Below are the code and all the weights of a small trained network. Each question names an input and a class and asks about switching units off, where a switched-off unit gives its printed mean instead of its output.

import numpy as np


def w(rows, s, z=0):
    codes = np.array(rows[::2]) - 128.0
    scale = np.full(codes.shape[1], s)
    scale[-1] = z or s
    return codes * scale


def norm(h):
    return h / np.sqrt((h * h).mean(-1, keepdims=True) + 1e-5)


def f(y):
    return np.maximum(y, 0)


def log_softmax(a):
    a = a - a.max(-1, keepdims=True)
    return a - np.log(np.exp(a).sum(-1, keepdims=True))


def net(x, mask):
    res = np.array(x, float).reshape(1, 5) / 4 @ E
    u = 0
    for l in range(2):
        y = f(norm(res) @ A[l][:, :-1].T + A[l][:, -1])
        res = res + np.where(mask[u : u + 10], y, B[l][:, -1]) @ B[l][:, :-1]
        u += 10
    return log_softmax(norm(res)[-1] @ U[:, :-1].T + U[:, -1])


A, B = {}, {}
E = w([
[70,189,152,49,76,153,97],'x0',
[111,56,224,63,172,78,113],'x1',
[126,134,133,131,129,121,132],'x2',
[124,141,134,144,120,86,119],'x3',
[254,136,122,45,93,99,164],'x4',
],0.0072)
A[0] = w([
[236,169,134,112,115,93,150,68],'L0N1',
[69,176,126,29,153,102,117,19],'L0N2',
[67,190,216,77,108,172,63,49],'L0N3',
[115,185,215,2,82,163,23,4],'L0N4',
[47,62,161,120,187,128,91,114],'L0N5',
[104,70,154,198,102,144,158,101],'L0N6',
[218,7,166,210,244,82,196,89],'L0N7',
[163,46,130,144,212,100,143,87],'L0N8',
[56,69,190,127,150,114,142,155],'L0N9',
[159,87,161,33,175,74,156,112],'L0N10',
],0.0072,0.0024)
B[0] = w([
[87,88,54,46,175,138,93,196],'L0N1',
[154,33,142,145,100,88,124,170],'L0N2',
[72,37,107,140,133,95,172,196],'L0N3',
[141,24,142,240,71,61,252,215],'L0N4',
[146,172,107,41,183,86,89,203],'L0N5',
[40,100,65,35,185,160,130,169],'L0N6',
[94,69,127,133,13,112,200,255],'L0N7',
[68,92,201,166,101,83,151,192],'L0N8',
[193,209,190,173,199,204,84,198],'L0N9',
[231,254,189,152,197,169,64,199],'L0N10',
],0.0058,0.0074)
A[1] = w([
[64,74,130,165,116,114,167,150],'L1N1',
[125,146,132,133,168,156,81,4],'L1N2',
[97,108,144,170,25,135,144,164],'L1N3',
[58,123,107,181,255,117,98,179],'L1N4',
[133,190,55,154,95,138,129,30],'L1N5',
[130,148,4,143,146,167,166,37],'L1N6',
[238,116,130,48,153,52,167,101],'L1N7',
[114,103,208,96,120,119,107,217],'L1N8',
[152,155,198,103,161,105,92,75],'L1N9',
[142,217,74,152,129,149,111,40],'L1N10',
],0.0096,0.0019)
B[1] = w([
[153,125,69,93,94,119,180,250],'L1N1',
[111,139,123,146,79,128,147,142],'L1N2',
[210,27,128,87,136,42,200,225],'L1N3',
[142,215,105,45,35,161,69,237],'L1N4',
[140,98,219,186,252,137,125,189],'L1N5',
[139,130,204,159,149,92,98,223],'L1N6',
[2,206,79,91,86,171,66,254],'L1N7',
[179,138,67,210,146,134,166,216],'L1N8',
[190,65,164,223,237,165,132,180],'L1N9',
[156,72,212,133,199,147,132,174],'L1N10',
],0.0075,0.0072)
U = w([
[119,29,59,140,64,41,249,122],'0',
[172,142,190,219,254,137,84,1],'1',
[57,247,32,101,80,154,29,249],'2',
],0.0099,0.00084)

Each question gives the input, the list of numbers given to net, and the class t.
The units are the neurons (one row each of A and B). Each row of codes is followed by its name. A weight is (code - 128) times the scale printed after its matrix; where a second scale follows, it is the last column's (A, B and U).
mask holds one flag per neuron, layer by layer. A switched-off neuron (its flag False) gives its mean, the last column of its row in B, instead of its output. The means were averaged over made-up inputs and are rounded, as every weight is.
A unit's drop is (log p(t) with every unit on - log p(t) with that unit switched off) / (log p(t) with every unit on - log p(t) with every unit switched off).
The circuit of an input: a set's keep is (log p(t) with only the set's units on - log p(t) with every unit switched off) / (log p(t) with every unit on - log p(t) with every unit switched off). Starting from the 12 units with the biggest drops (on a tie, the unit counted first), units are removed one at a time, each time the one whose removal leaves the highest keep (on an exact tie, the one counted first), for as long as the keep stays at least 0.8.
circuit, biggest first: the units of the circuit, biggest drop first
top k neurons: the k neurons with the biggest drops, biggest first
top k neurons in layer l: the k neurons of layer l with the biggest drops, biggest first
drop of u: that unit's drop, to one decimal
input [-1,-4,-3,7,-5], class 2: top 2 neurons in layer 1 -> [L1N4, L1N9]
input [-6,6,7,-3,7], class 2: circuit, biggest first -> [L1N7, L1N3]
input [2,-1,8,-6,3], class 2: top 3 neurons in layer 0 -> [L0N7, L0N8, L0N1]
input [7,-8,3,5,-2], class 1: top 3 neurons -> [L0N7, L1N5, L0N8]
input [0,5,2,-5,6], class 2: circuit, biggest first -> [L1N7]
input [6,-6,-4,-7,5], class 0: top 3 neurons in layer 0 -> [L0N10, L0N4, L0N9]
input [3,4,-6,-1,-2], class 1: top 2 neurons in layer 0 -> [L0N9, L0N7]
input [8,-7,3,-2,5], class 0: top 2 neurons -> [L0N4, L0N10]
input [-4,3,-2,-3,-5], class 2: top 2 neurons in layer 0 -> [L0N5, L0N4]
input [8,4,5,3,-8], class 0: top 2 neurons -> [L0N4, L0N3]
input [8,0,3,-3,-8], class 0: top 3 neurons in layer 1 -> [L1N7, L1N3, L1N1]
input [0,2,6,-3,-2], class 1: top 3 neurons -> [L0N9, L1N9, L1N7]
input [7,6,-5,1,-5], class 0: top 2 neurons in layer 0 -> [L0N4, L0N3]
input [-5,3,-4,6,-6], class 2: circuit, biggest first -> [L1N4]
input [5,8,-6,3,6], class 1: top 2 neurons -> [L0N10, L1N9]
input [-4,8,-4,0,7], class 1: top 4 neurons -> [L0N10, L1N9, L1N4, L0N8]
input [2,7,-1,1,-8], class 2: top 3 neurons in layer 0 -> [L0N10, L0N3, L0N6]
input [0,4,-8,0,-5], class 2: top 2 neurons in layer 0 -> [L0N10, L0N6]
input [1,8,-6,2,1], class 1: drop of L0N10 -> 0.3
input [2,6,-3,-6,1], class 1: circuit, biggest first -> [L0N10]
input [4,1,-1,5,7], class 2: drop of L1N7 -> 1.3
input [8,0,-6,8,-7], class 0: drop of L1N7 -> 0.1
